Here is a tiny trained network, its code and every weight. The questions are about switching its units off for an input and a class, where a switched-off unit gives its printed mean instead of its output.

import numpy as np


def w(rows, s, z=0):
    codes = np.array(rows[::2]) - 128.0
    scale = np.full(codes.shape[1], s)
    scale[-1] = z or s
    return codes * scale


def norm(h):
    return h / np.sqrt((h * h).mean(-1, keepdims=True) + 1e-5)


def f(y):
    return np.maximum(y, 0)


def log_softmax(a):
    a = a - a.max(-1, keepdims=True)
    return a - np.log(np.exp(a).sum(-1, keepdims=True))


def net(x, mask):
    res = np.array(x, float).reshape(1, 3) / 4 @ E
    u = 0
    for l in range(4):
        y = f(norm(res) @ A[l][:, :-1].T + A[l][:, -1])
        res = res + np.where(mask[u : u + 4], y, B[l][:, -1]) @ B[l][:, :-1]
        u += 4
    return log_softmax(norm(res)[-1] @ U[:, :-1].T + U[:, -1])


A, B = {}, {}
E = w([
[212,87,192],'x0',
[128,129,128],'x1',
[170,254,124],'x2',
],0.011)
A[0] = w([
[197,210,97,28],'0.n0',
[159,157,140,2],'0.n1',
[182,78,110,101],'0.n2',
[90,9,138,61],'0.n3',
],0.012,0.0034)
B[0] = w([
[254,155,115,207],'0.n0',
[118,150,104,143],'0.n1',
[71,145,150,174],'0.n2',
[202,154,81,254],'0.n3',
],0.01,0.0066)
A[1] = w([
[217,181,14,63],'1.n0',
[243,190,67,185],'1.n1',
[26,200,51,46],'1.n2',
[255,140,202,3],'1.n3',
],0.0095,0.0031)
B[1] = w([
[68,78,82,219],'1.n0',
[111,5,133,254],'1.n1',
[54,136,170,179],'1.n2',
[41,114,136,207],'1.n3',
],0.015,0.009)
A[2] = w([
[133,132,129,87],'2.n0',
[152,108,75,252],'2.n1',
[140,54,5,169],'2.n2',
[164,108,140,160],'2.n3',
],0.018,0.0032)
B[2] = w([
[83,233,110,128],'2.n0',
[195,164,219,174],'2.n1',
[209,254,94,250],'2.n2',
[162,154,166,145],'2.n3',
],0.0086,0.018)
A[3] = w([
[77,191,217,31],'3.n0',
[23,6,142,3],'3.n1',
[136,74,219,86],'3.n2',
[26,106,185,26],'3.n3',
],0.011,0.0053)
B[3] = w([
[253,112,81,153],'3.n0',
[192,140,83,255],'3.n1',
[24,123,146,232],'3.n2',
[120,76,101,211],'3.n3',
],0.014,0.0031)
U = w([
[161,83,68,181],'0',
[238,222,158,136],'1',
[8,116,150,158],'2',
[174,33,26,5],'3',
],0.013)

Each question gives the input, the list of numbers given to net, and the class t.
The units are the neurons (one row each of A and B). Each row of codes is followed by its name. A weight is (code - 128) times the scale printed after its matrix; where a second scale follows, it is the last column's (A, B and U).
mask holds one flag per neuron, layer by layer. A switched-off neuron (its flag False) gives its mean, the last column of its row in B, instead of its output. The means were averaged over made-up inputs and are rounded, as every weight is.
A unit's drop is (log p(t) with every unit on - log p(t) with that unit switched off) / (log p(t) with every unit on - log p(t) with every unit switched off).
The circuit of an input: a set's keep is (log p(t) with only the set's units on - log p(t) with every unit switched off) / (log p(t) with every unit on - log p(t) with every unit switched off). Starting from the 12 units with the biggest drops (on a tie, the unit counted first), units are removed one at a time, each time the one whose removal leaves the highest keep (on an exact tie, the one counted first), for as long as the keep stays at least 0.8.
circuit, biggest first: the units of the circuit, biggest drop first
k most important neurons: the k neurons with the biggest drops, biggest first
k most important neurons of layer l: the k neurons of layer l with the biggest drops, biggest first
drop of u: that unit's drop, to one decimal
input [-6,5,-8], class 1: circuit, biggest first => [1.n1, 1.n3, 1.n0]
input [-1,7,4], class 0: circuit, biggest first => [1.n1]
input [4,2,-2], class 2: 2 most important neurons => [3.n2, 1.n0]
input [4,4,4], class 0: 3 most important neurons => [1.n1, 1.n3, 0.n3]
input [4,-1,-4], class 1: 3 most important neurons => [1.n2, 0.n3, 0.n0]
input [0,4,3], class 0: 4 most important neurons => [1.n1, 1.n0, 1.n3, 0.n3]
input [7,0,-3], class 2: circuit, biggest first => [3.n2, 1.n3]
input [8,-3,1], class 2: 2 most important neurons => [2.n2, 3.n2]
input [4,-1,-1], class 2: circuit, biggest first => [3.n2, 0.n0]
input [6,8,3], class 0: 3 most important neurons => [2.n2, 3.n1, 2.n1]
input [6,-1,-6], class 1: 3 most important neurons => [1.n2, 0.n3, 1.n1]
input [1,1,0], class 3: 2 most important neurons => [2.n2, 1.n0]
input [8,4,-6], class 2: 4 most important neurons => [2.n2, 3.n2, 0.n2, 1.n3]
input [6,-4,-1], class 2: 3 most important neurons => [2.n2, 3.n2, 1.n0]
input [0,0,3], class 3: most important neuron => [1.n1]
input [3,1,-5], class 1: 2 most important neurons of layer 0 => [0.n0, 0.n2]
input [-2,1,3], class 3: 3 most important neurons => [1.n1, 1.n0, 0.n3]
input [5,-1,4], class 2: 2 most important neurons of layer 1 => [1.n1, 1.n3]
input [7,5,-6], class 2: 2 most important neurons of layer 1 => [1.n0, 1.n3]
input [0,6,4], class 0: 2 most important neurons of layer 1 => [1.n1, 1.n0]
input [6,-8,5], class 0: 3 most important neurons of layer 1 => [1.n1, 1.n3, 1.n2]
input [-7,-4,-7], class 1: 2 most important neurons of layer 0 => [0.n3, 0.n2]
input [6,5,2], class 2: most important neuron of layer 1 => [1.n0]
input [3,5,3], class 0: drop of 1.n1 => 1.0
